[[ 11   8 -11  34 -16  -8  12  -4  -3   2 -34   8]
 [  9   0  -5  28 -22 -14   6  -8  -8  -3 -37   7]
 [ 13   7  -3  29 -14 -11  12   1  -4   4 -34  13]]
->
[[ 13   7  -3  29 -14 -11  12   1  -4   4 -34  13]
 [ 11   8 -11  34 -16  -8  12  -4  -3   2 -34   8]
 [  9   0  -5  28 -22 -14   6  -8  -8  -3 -37   7]]

[[ 25  25  25 -25 -25]
 [-30 -30 -30  30  30]
 [ 33  33  33 -33 -32]
 [ 29  28  28 -28 -28]
 [ 27  27  27 -27 -27]
 [-28 -28 -28  28  28]
 [-32 -32 -32  32  32]]
->
[[ 33  33  33 -33 -32]
 [ 29  28  28 -28 -28]
 [ 27  27  27 -27 -27]
 [ 25  25  25 -25 -25]
 [-28 -28 -28  28  28]
 [-30 -30 -30  30  30]
 [-32 -32 -32  32  32]]

[[ -5  -5   2]
 [ 24  23 -15]
 [ 22  21 -12]
 [ 39  38 -24]
 [-11 -10   7]
 [ 21  20 -13]]
->
[[ 39  38 -24]
 [ 24  23 -15]
 [ 22  21 -12]
 [ 21  20 -13]
 [ -5  -5   2]
 [-11 -10   7]]

[[ 10 -18  -7  21 -22 -15]
 [ 13 -18 -11 -12  -9  13]
 [  0  -6  13   3 -28  23]
 [ 11  15 -30 -23 -17 -12]
 [-17  13 -19   0   8 -37]]
->
[[ 13 -18 -11 -12  -9  13]
 [ 11  15 -30 -23 -17 -12]
 [ 10 -18  -7  21 -22 -15]
 [  0  -6  13   3 -28  23]
 [-17  13 -19   0   8 -37]]

[[-26 -30  -6   2 -29  14  22  -9   5 -16  15 -22 -23]
 [ 11   7   4   1  -1   6 -11  -3  10 -12  -6   3  14]
 [ 13  20 -18  -4  -8 -16  11  10  -3  -1  12  21  19]
 [  7   9   7  30  -7  16  -4  -4  11  -5  12   9   3]]
->
[[ 13  20 -18  -4  -8 -16  11  10  -3  -1  12  21  19]
 [ 11   7   4   1  -1   6 -11  -3  10 -12  -6   3  14]
 [  7   9   7  30  -7  16  -4  -4  11  -5  12   9   3]
 [-26 -30  -6   2 -29  14  22  -9   5 -16  15 -22 -23]]

[[  0   5   0  -8]
 [ 22 -21 -35   5]]
->
[[ 22 -21 -35   5]
 [  0   5   0  -8]]

[[  3   3  11   1  -7   6   7 -15  25]
 [  6  18  -5  -2  -7  -7  14 -21  21]
 [ 28  16  -8   2  -4  -1   8 -18  15]
 [  8   5   2  -3  -3  -8   4  -5  18]
 [ 14  10  -3   5   1 -16  12 -16  31]]
->
[[ 28  16  -8   2  -4  -1   8 -18  15]
 [ 14  10  -3   5   1 -16  12 -16  31]
 [  8   5   2  -3  -3  -8   4  -5  18]
 [  6  18  -5  -2  -7  -7  14 -21  21]
 [  3   3  11   1  -7   6   7 -15  25]]

[[  2 -12   7   1]
 [-11  29 -21  30]
 [  3  25  34  -5]
 [  7  -3  -2  -1]
 [ 30   7 -18  26]
 [  0 -31 -23  -1]
 [ 12 -25  21 -19]
 [ -5  20 -32  16]
 [ -4  34  38  -4]]
->
[[ 30   7 -18  26]
 [ 12 -25  21 -19]
 [  7  -3  -2  -1]
 [  3  25  34  -5]
 [  2 -12   7   1]
 [  0 -31 -23  -1]
 [ -4  34  38  -4]
 [ -5  20 -32  16]
 [-11  29 -21  30]]

[[-37  15 -13 -30  17 -34  38  -2 -33]
 [ -5 -39  33 -12  19  23 -10  28 -27]
 [  8 -40 -32  18 -15 -39  34  32 -33]
 [  9  23   5 -35   3  13  34  24  29]
 [-15 -20  13  14 -13 -17 -36  -7 -39]]
->
[[  9  23   5 -35   3  13  34  24  29]
 [  8 -40 -32  18 -15 -39  34  32 -33]
 [ -5 -39  33 -12  19  23 -10  28 -27]
 [-15 -20  13  14 -13 -17 -36  -7 -39]
 [-37  15 -13 -30  17 -34  38  -2 -33]]
---
[[  8 -26 -11]
 [-17 -30   1]]
->
[[  8 -26]
 [-17 -30]]

[[ 22   0   0  -1 -27]
 [-15  -5 -16  15  24]
 [  7   3   0  33 -10]
 [  9  10   9   0 -22]
 [  3   6   0  29  -2]]
->
[[ 22   0]
 [-15  -5]]

[[  3  -6  10  -3   2]
 [  8  29 -35   9  -8]]
->
[[ 3 -6]
 [ 8 29]]

[[ -7  -7   7   0]
 [-12  -9  -7 -11]
 [  2  12 -13   7]
 [ -8  -1 -34   3]]
->
[[ -7  -7]
 [-12  -9]]

[[ 24   4]
 [ 31 -12]
 [ 13   1]]
->
[[ 24   4]
 [ 31 -12]]

[[36 11]
 [ 0 17]
 [16  5]
 [40  0]
 [11 16]]
->
[[36 11]
 [ 0 17]]

[[-14  11 -12 -14  -8]
 [-14  17  -1 -15  -4]
 [ 40 -24  12  16  12]
 [ 19  -5   0   4   9]]
->
[[-14  11]
 [-14  17]]

[[ 37  -4  29 -24]
 [ 14   6  40  24]
 [ 13 -33   6   9]]
->
[[37 -4]
 [14  6]]
